Below is a small trained network, with its code and all its weights. Each question gives an input and a class and asks what happens when units are switched off, that is, made to give their printed mean instead of their output.

import numpy as np


def w(rows, s, z=0):
    codes = np.array(rows[::2]) - 128.0
    scale = np.full(codes.shape[1], s)
    scale[-1] = z or s
    return codes * scale


def f(y):
    return y / 2 * (1 + np.tanh(0.7978845608 * (y + 0.044715 * y**3)))


def log_softmax(a):
    a = a - a.max(-1, keepdims=True)
    return a - np.log(np.exp(a).sum(-1, keepdims=True))


def net(x, mask):
    res = np.array(x, float).reshape(1, 7) / 4 @ E
    y = f(res @ A[0][:, :-1].T + A[0][:, -1])
    res = res + np.where(mask, y, B[0][:, -1]) @ B[0][:, :-1]
    return log_softmax(res[-1] @ U[:, :-1].T + U[:, -1])


A, B = {}, {}
E = w([
[129,128,128],'x0',
[128,128,128],'x1',
[129,129,128],'x2',
[109,129,247],'x3',
[184,197,139],'x4',
[48,191,99],'x5',
[129,128,128],'x6',
],0.015)
A[0] = w([
[157,135,163,103],'N0',
[68,181,162,98],'N1',
[195,206,138,234],'N2',
[183,253,102,182],'N3',
[197,89,43,253],'N4',
[61,169,148,132],'N5',
[73,175,31,147],'N6',
[104,192,198,162],'N7',
[89,106,95,217],'N8',
[189,109,90,167],'N9',
[124,32,209,189],'N10',
],0.014,0.0049)
B[0] = w([
[158,144,188,159],'N0',
[95,69,106,176],'N1',
[154,91,250,218],'N2',
[86,166,236,226],'N3',
[64,99,119,242],'N4',
[106,85,83,180],'N5',
[91,198,88,230],'N6',
[144,84,133,201],'N7',
[158,121,66,180],'N8',
[90,66,151,188],'N9',
[163,199,102,249],'N10',
],0.014)
U = w([
[121,69,92,254],'0',
[129,248,151,229],'1',
[85,86,169,87],'2',
[184,152,167,5],'3',
[104,186,85,6],'4',
],0.018,0.0083)

Each question gives the input, the list of numbers given to net, and the class t.
The units are the neurons (one row each of A and B). Each row of codes is followed by its name. A weight is (code - 128) times the scale printed after its matrix; where a second scale follows, it is the last column's (A, B and U).
mask holds one flag per neuron, in row order. A switched-off neuron (its flag False) gives its mean, the last column of its row in B, instead of its output. The means were averaged over made-up inputs and are rounded, as every weight is.
A unit's drop is (log p(t) with every unit on - log p(t) with that unit switched off) / (log p(t) with every unit on - log p(t) with every unit switched off).
The circuit of an input: a set's keep is (log p(t) with only the set's units on - log p(t) with every unit switched off) / (log p(t) with every unit on - log p(t) with every unit switched off). Starting from all 11 units, units are removed one at a time, each time the one whose removal leaves the highest keep (on an exact tie, the one counted first), for as long as the keep stays at least 0.8.
units of the circuit, in order: the units of the circuit, biggest drop first
most important unit: the unit with the biggest drop
top k neurons: the k neurons with the biggest drops, biggest first
drop when u is switched off: that unit's drop, to one decimal
input [-8,2,4,3,-7,-7,0], class 1: most important unit -> N10
input [6,2,3,4,-2,-2,-1], class 1: top 2 neurons -> N10; N2
input [3,-7,-1,-8,-7,1,5], class 4: top 2 neurons -> N6; N2
input [-8,-1,6,-1,-8,-4,3], class 0: top 2 neurons -> N6; N3
input [8,-5,8,1,3,-4,-1], class 3: top 2 neurons -> N6; N1
input [8,-4,1,-4,-1,4,1], class 4: top 4 neurons -> N2; N10; N8; N0
input [-8,6,0,2,-6,2,-2], class 0: top 2 neurons -> N6; N3
input [-4,-7,-4,-2,-5,-6,7], class 0: top 2 neurons -> N3; N2
input [-5,1,6,8,1,-5,3], class 3: top 2 neurons -> N6; N7
input [-1,-6,8,-6,1,-5,-5], class 2: top 3 neurons -> N9; N4; N10
input [-6,1,-4,0,4,-4,3], class 2: top 3 neurons -> N10; N9; N6
input [8,-7,2,2,-7,0,2], class 1: top 2 neurons -> N10; N4
input [8,4,-3,5,-1,-3,-1], class 1: top 2 neurons -> N10; N2
input [-5,1,-1,-4,4,-1,-6], class 2: units of the circuit, in order -> N10
input [1,6,-1,8,3,-3,4], class 3: top 2 neurons -> N7; N6
input [-4,-4,-3,3,4,-5,-4], class 3: top 2 neurons -> N6; N2
input [-7,-5,4,6,1,-7,5], class 3: top 2 neurons -> N6; N3
input [0,-2,5,2,-5,-8,7], class 1: drop when N10 is switched off -> 0.9
input [-6,0,-8,-5,-7,2,-2], class 4: drop when N6 is switched off -> 1.0
input [2,0,8,-6,-8,4,-2], class 4: units of the circuit, in order -> N6
input [-4,3,-2,-1,-4,0,-8], class 0: drop when N3 is switched off -> 0.9
input [2,2,1,4,-7,-2,1], class 1: drop when N10 is switched off -> 0.3
